Below are the code and all the weights of a small trained network. Each question names an input and a class and asks about switching units off, where a switched-off unit gives its printed mean instead of its output.

import numpy as np


def w(rows, s, z=0):
    codes = np.array(rows[::2]) - 128.0
    scale = np.full(codes.shape[1], s)
    scale[-1] = z or s
    return codes * scale


def f(y):
    return y / 2 * (1 + np.tanh(0.7978845608 * (y + 0.044715 * y**3)))


def log_softmax(a):
    a = a - a.max(-1, keepdims=True)
    return a - np.log(np.exp(a).sum(-1, keepdims=True))


def net(x, mask):
    res = np.array(x, float).reshape(1, 8) / 4 @ E
    y = f(res @ A[0][:, :-1].T + A[0][:, -1])
    res = res + np.where(mask, y, B[0][:, -1]) @ B[0][:, :-1]
    return log_softmax(res[-1] @ U[:, :-1].T + U[:, -1])


A, B = {}, {}
E = w([
[138,170,147,186,118,175,181,65,77,46,131,133],'x0',
[143,217,125,42,129,140,172,195,141,75,139,109],'x1',
[154,98,136,113,98,74,129,151,24,163,166,25],'x2',
[63,154,64,142,141,99,103,170,124,123,134,131],'x3',
[133,130,204,119,133,195,211,131,168,165,78,123],'x4',
[103,36,87,160,149,123,127,175,111,153,2,88],'x5',
[116,35,88,115,93,187,137,108,140,69,201,47],'x6',
[119,157,139,156,248,172,72,121,46,159,155,159],'x7',
],0.0086)
A[0] = w([
[197,143,177,122,90,163,243,115,165,98,135,122,111],'N0',
[120,131,119,54,135,131,156,202,78,138,90,46,240],'N1',
[140,89,112,167,64,115,127,148,186,165,58,157,57],'N2',
[94,112,142,185,169,198,138,126,80,80,111,146,193],'N3',
[101,117,61,118,146,109,79,147,135,152,135,160,57],'N4',
[155,140,191,97,78,168,254,118,137,97,138,127,156],'N5',
[169,181,147,135,145,139,99,126,39,118,210,153,133],'N6',
[98,144,122,111,181,215,89,123,207,117,165,141,93],'N7',
[98,169,169,144,131,116,175,127,145,159,102,173,120],'N8',
[112,142,127,229,177,179,117,63,55,134,105,124,157],'N9',
[138,102,171,161,178,163,138,111,171,215,80,180,43],'N10',
[91,177,89,132,53,113,191,136,169,100,128,126,252],'N11',
[143,200,140,120,163,82,115,169,155,126,75,218,124],'N12',
],0.0087,0.0031)
B[0] = w([
[193,114,118,144,78,165,196,85,169,87,171,185,241],'N0',
[123,149,117,137,210,83,72,149,64,186,52,2,247],'N1',
[46,144,203,77,168,104,103,91,72,158,150,129,203],'N2',
[138,112,78,157,114,100,161,148,135,131,155,84,198],'N3',
[134,131,113,136,98,188,139,101,122,78,165,168,176],'N4',
[148,111,93,96,80,222,243,94,139,62,140,129,255],'N5',
[65,182,210,89,168,66,47,138,93,159,113,160,235],'N6',
[100,123,145,139,143,100,76,129,77,185,81,39,195],'N7',
[151,107,76,188,94,57,105,174,165,90,136,143,194],'N8',
[171,48,66,207,95,132,138,160,115,135,112,22,228],'N9',
[157,99,45,129,102,135,163,106,112,61,192,146,201],'N10',
[144,82,90,174,78,120,121,136,132,148,156,45,233],'N11',
[76,167,122,174,71,112,112,152,163,74,153,195,242],'N12',
],0.0083,0.0095)
U = w([
[110,145,157,65,168,167,151,90,74,128,141,120,86],'0',
[162,124,170,59,172,229,197,137,192,168,81,137,4],'1',
[119,134,131,126,182,76,91,164,84,247,56,83,199],'2',
[148,95,51,148,60,159,175,143,136,55,165,109,176],'3',
[105,178,158,105,137,120,104,135,119,99,147,225,66],'4',
],0.011,0.0045)

Each question gives the input, the list of numbers given to net, and the class t.
The units are the neurons (one row each of A and B). Each row of codes is followed by its name. A weight is (code - 128) times the scale printed after its matrix; where a second scale follows, it is the last column's (A, B and U).
mask holds one flag per neuron, in row order. A switched-off neuron (its flag False) gives its mean, the last column of its row in B, instead of its output. The means were averaged over made-up inputs and are rounded, as every weight is.
A unit's drop is (log p(t) with every unit on - log p(t) with that unit switched off) / (log p(t) with every unit on - log p(t) with every unit switched off).
The circuit of an input: a set's keep is (log p(t) with only the set's units on - log p(t) with every unit switched off) / (log p(t) with every unit on - log p(t) with every unit switched off). Starting from the 12 units with the biggest drops (on a tie, the unit counted first), units are removed one at a time, each time the one whose removal leaves the highest keep (on an exact tie, the one counted first), for as long as the keep stays at least 0.8.
circuit, biggest first: the units of the circuit, biggest drop first
k most important neurons: the k neurons with the biggest drops, biggest first
drop when u is switched off: that unit's drop, to one decimal
input [-7,6,6,-2,5,0,-4,-7], class 2: circuit, biggest first	N1
input [-6,-6,-3,8,4,1,8,-7], class 2: 2 most important neurons	N2, N5
input [-6,2,-5,3,-7,-1,-4,-8], class 4: 3 most important neurons	N2, N9, N5
input [-3,-8,-3,8,2,-7,8,5], class 2: 2 most important neurons	N7, N5
input [-3,4,-6,8,4,6,-5,2], class 4: 2 most important neurons	N12, N9
input [8,-2,4,-3,-6,-1,7,8], class 2: 2 most important neurons	N6, N5
input [1,1,6,-8,-2,-8,-3,-1], class 0: 2 most important neurons	N6, N12
input [-4,-2,0,-7,-3,-7,-2,1], class 4: 2 most important neurons	N1, N9
input [-3,-8,-4,-6,-5,8,-1,0], class 3: 3 most important neurons	N10, N1, N6
input [-7,-3,-1,3,-6,2,-3,6], class 4: circuit, biggest first	N4, N5, N1
input [-6,-8,-7,-4,-4,-1,-7,5], class 3: 2 most important neurons	N10, N9
input [-8,-2,-4,-8,6,-6,-5,7], class 4: 3 most important neurons	N11, N5, N9
input [-1,-3,7,-7,5,1,-7,-1], class 3: 2 most important neurons	N10, N6
input [-6,-2,-8,6,0,5,-8,4], class 4: circuit, biggest first	N12
input [-2,-8,-6,-5,5,6,0,5], class 3: drop when N10 is switched off	2.8
input [-4,-8,5,-6,8,-3,-3,1], class 3: drop when N10 is switched off	0.3
input [-8,-4,-4,5,3,2,-7,-3], class 4: drop when N2 is switched off	0.3
